Below is a small trained network, with its code and all its weights. Each question gives an input and a target symbol and asks what happens when units are switched off, that is, made to give their printed mean instead of their output.

import numpy as np


def w(rows, s, z=0):
    codes = np.array(rows[::2]) - 128.0
    scale = np.full(codes.shape[1], s)
    scale[-1] = z or s
    return codes * scale


def norm(h):
    return h / np.sqrt((h * h).mean(-1, keepdims=True) + 1e-5)


def f(y):
    return np.maximum(y, 0)


def softmax(a):
    e = np.exp(a - a.max(-1, keepdims=True))
    return e / e.sum(-1, keepdims=True)


def log_softmax(a):
    a = a - a.max(-1, keepdims=True)
    return a - np.log(np.exp(a).sum(-1, keepdims=True))


def net(x, mask):
    ids = ['βγεζηθλξπσφψω'.index(c) for c in x.split()]
    T = len(ids)
    res = E[ids] + P[:T]
    r = norm(res)
    for j in range(2):
        rows = slice(3 * j, 3 * j + 3)
        q, k, v = (r @ M[0][rows].T for M in (Q, K, V))
        z = softmax(np.where(np.tri(T) > 0, q @ k.T / 3**0.5, -1e9)) @ v
        o = O[0][rows]
        res = res + np.where(mask[j], z, o[:, -1]) @ o[:, :-1]
    y = f(norm(res) @ A[0][:, :-1].T + A[0][:, -1])
    res = res + np.where(mask[2:26], y, B[0][:, -1]) @ B[0][:, :-1]
    return log_softmax(norm(res)[-1] @ U[:, :-1].T + U[:, -1])


Q, K, V, O, A, B = {}, {}, {}, {}, {}, {}
E = w([
[129,18,146,112,77,151,137,105],'β',
[111,155,57,143,99,225,134,79],'γ',
[45,40,98,171,111,164,166,52],'ε',
[111,98,159,131,254,100,92,103],'ζ',
[7,99,94,121,174,140,113,128],'η',
[156,212,124,174,205,113,58,154],'θ',
[234,112,169,132,189,73,201,220],'λ',
[74,190,66,157,198,192,110,149],'ξ',
[99,15,189,101,155,80,115,176],'π',
[81,133,141,56,171,149,167,232],'σ',
[169,108,190,170,31,52,158,178],'φ',
[242,197,115,171,82,166,119,132],'ψ',
[150,131,85,151,19,138,139,80],'ω',
],0.0076)
P = w([
[103,130,120,26,123,123,135,68],'0',
[146,153,125,141,176,96,255,92],'1',
[112,136,129,65,128,141,82,71],'2',
[181,95,64,147,169,104,166,90],'3',
[107,129,156,116,90,159,48,96],'4',
[155,49,63,205,148,137,143,166],'5',
[109,107,148,166,81,156,11,152],'6',
],0.0044)
Q[0] = w([
[91,170,108,145,133,165,132,110],'h0',
[65,86,130,131,128,135,157,97],'h0',
[116,126,98,124,193,81,107,133],'h0',
[16,54,159,37,58,142,111,103],'h1',
[42,170,35,117,125,229,95,112],'h1',
[196,94,95,148,4,140,132,87],'h1',
],0.025)
K[0] = w([
[106,158,85,139,135,163,122,112],'h0',
[84,73,130,130,126,156,138,107],'h0',
[102,141,153,119,204,126,125,142],'h0',
[71,3,100,108,121,135,148,128],'h1',
[73,160,29,136,140,191,161,127],'h1',
[184,121,115,156,24,137,173,102],'h1',
],0.031)
V[0] = w([
[114,201,176,77,122,137,137,62],'h0',
[135,101,112,161,128,131,123,153],'h0',
[104,195,169,49,105,145,142,91],'h0',
[127,128,127,43,136,122,154,124],'h1',
[112,143,153,2,138,104,177,100],'h1',
[129,131,131,83,156,106,151,97],'h1',
],0.0066)
O[0] = w([
[118,8,197,131,123,79,55,219,153],'h0',
[141,169,102,133,121,130,171,82,138],'h0',
[95,25,199,146,175,47,47,250,120],'h0',
[116,161,96,187,103,159,109,131,72],'h1',
[161,187,63,228,77,180,128,124,8],'h1',
[147,123,111,161,55,184,131,137,111],'h1',
],0.0022,0.0012)
A[0] = w([
[123,167,140,63,134,127,117,148,78],'n0',
[133,134,144,209,135,139,110,167,114],'n1',
[108,131,141,66,135,100,123,132,115],'n2',
[131,144,139,103,110,136,139,160,99],'n3',
[128,123,127,145,105,149,97,130,80],'n4',
[134,165,157,82,125,102,119,135,90],'n5',
[160,127,124,187,164,114,175,175,88],'n6',
[150,105,124,210,122,143,108,149,79],'n7',
[130,132,138,130,150,107,101,92,4],'n8',
[145,95,89,177,123,126,116,182,2],'n9',
[148,146,152,104,127,140,114,124,48],'n10',
[108,127,139,30,132,138,129,115,82],'n11',
[99,168,159,82,94,127,138,158,51],'n12',
[122,149,143,86,133,147,143,163,73],'n13',
[113,162,127,187,105,126,91,163,54],'n14',
[120,203,173,53,167,112,250,59,49],'n15',
[115,154,145,116,122,88,120,131,75],'n16',
[116,139,134,126,117,136,95,119,82],'n17',
[116,153,125,103,109,109,157,99,120],'n18',
[149,103,152,203,106,128,103,168,45],'n19',
[85,154,136,50,108,86,131,105,88],'n20',
[116,125,149,46,107,113,137,114,56],'n21',
[149,137,107,177,122,106,91,132,61],'n22',
[125,122,132,167,158,134,174,118,143],'n23',
],0.015,0.0045)
B[0] = w([
[85,142,138,104,152,124,153,112,151],'n0',
[136,82,89,119,135,99,127,130,166],'n1',
[121,160,118,103,120,130,100,112,151],'n2',
[151,146,138,147,127,115,118,137,142],'n3',
[118,107,136,136,150,100,137,148,220],'n4',
[139,161,129,128,100,100,163,124,150],'n5',
[136,115,89,99,115,182,147,81,207],'n6',
[96,115,153,118,134,92,107,134,181],'n7',
[152,105,135,101,124,158,124,173,147],'n8',
[134,187,148,122,133,97,162,135,147],'n9',
[110,132,118,153,136,107,122,99,140],'n10',
[134,148,138,159,87,164,138,131,171],'n11',
[165,115,154,125,94,104,121,174,137],'n12',
[112,140,148,138,175,130,123,149,142],'n13',
[111,88,167,151,117,143,113,114,169],'n14',
[189,252,117,140,219,123,178,160,255],'n15',
[155,127,127,106,103,127,158,127,138],'n16',
[125,104,106,135,126,119,134,138,192],'n17',
[126,110,115,107,140,153,121,122,201],'n18',
[125,126,95,164,122,162,112,108,173],'n19',
[136,130,94,109,139,81,108,147,164],'n20',
[137,105,160,130,178,118,123,98,164],'n21',
[121,143,145,134,110,152,150,134,181],'n22',
[135,107,115,103,91,153,138,98,228],'n23',
],0.032,0.0045)
U = w([
[87,129,172,45,77,76,207,133,125],'β',
[83,185,140,201,104,38,165,58,88],'γ',
[162,64,79,93,209,42,93,137,103],'ε',
[142,168,181,119,126,134,21,62,159],'ζ',
[2,151,147,122,205,180,113,114,81],'η',
[132,167,211,120,120,112,112,213,169],'θ',
[119,68,57,85,73,201,131,39,39],'λ',
[154,110,149,78,118,197,63,201,142],'ξ',
[118,99,80,213,83,180,186,228,80],'π',
[168,184,95,156,205,158,188,124,252],'σ',
[227,132,131,151,54,86,99,142,141],'φ',
[170,71,243,178,169,178,151,86,91],'ψ',
[93,182,55,122,76,116,44,163,142],'ω',
],0.0079,0.0037)

Each question gives the input, a string of symbols that net reads in full, and the target symbol t.
The units are the heads (3 rows each of Q, K, V and O) and the neurons (one row each of A and B). Each row of codes is followed by its name. A weight is (code - 128) times the scale printed after its matrix; where a second scale follows, it is the last column's (O, A, B and U).
mask holds one flag per unit, heads first, then neurons. A switched-off unit (its flag False) gives its mean, the last column of its rows in O or B, instead of its output. The means were averaged over made-up inputs and are rounded, as every weight is.
A unit's drop is (log p(t) with every unit on - log p(t) with that unit switched off) / (log p(t) with every unit on - log p(t) with every unit switched off).
The circuit of an input: a set's keep is (log p(t) with only the set's units on - log p(t) with every unit switched off) / (log p(t) with every unit on - log p(t) with every unit switched off). Starting from the 12 units with the biggest drops (on a tie, the unit counted first), units are removed one at a time, each time the one whose removal leaves the highest keep (on an exact tie, the one counted first), for as long as the keep stays at least 0.8.
circuit, biggest first: the units of the circuit, biggest drop first
unit that matters most: the unit with the biggest drop
k most important neurons: the k neurons with the biggest drops, biggest first
which heads matter: for each layer, one digit per head in row order, 1 if its drop is at least 0.15 and else 0, layers parted by /
drop of u: that unit's drop, to one decimal
input η γ θ ω ζ ω ω, target ε: unit that matters most -> h1
input β ω β γ ψ, target γ: which heads matter -> 01
input φ γ β, target ψ: circuit, biggest first -> (n21; n11)
input γ η φ, target φ: which heads matter -> 00
input γ π γ γ, target β: circuit, biggest first -> (h0; n15; n9; n7)
input β ω β σ ψ π ε, target λ: which heads matter -> 11
input π ω ξ ω φ φ, target λ: which heads matter -> 00
input ψ θ ω ω γ, target π: which heads matter -> 01
input ω ω σ π γ φ β, target ψ: which heads matter -> 11
input γ ω β γ ε γ, target β: circuit, biggest first -> (n15; n9; n7)
input θ ξ θ γ ω ξ, target λ: which heads matter -> 00
input λ λ ζ ω ζ, target ε: which heads matter -> 11
input ω γ ω γ θ ω, target β: 3 most important neurons -> (n15; n9; n6)
input θ γ γ ω ω θ, target λ: unit that matters most -> n6
input ζ ω γ γ, target λ: which heads matter -> 11
input λ ω ω, target ε: which heads matter -> 00
input φ ω γ ω, target λ: which heads matter -> 00
input ω β ω η θ, target β: which heads matter -> 01
input η ζ β γ ψ γ, target λ: which heads matter -> 10
input ω θ φ θ, target λ: which heads matter -> 00
input ε θ ω ω, target λ: which heads matter -> 01
input π θ ψ ψ, target λ: 2 most important neurons -> (n15; n6)
input ω θ ω θ ω ω, target γ: 2 most important neurons -> (n9; n15)
input β π β η π ξ γ, target π: drop of n23 -> 0.1
input ω η γ ω γ ω, target β: drop of n9 -> 0.2
input β β ψ ξ ζ, target ξ: drop of n8 -> 0.5
input γ β η ω ε, target λ: drop of n15 -> 1.6
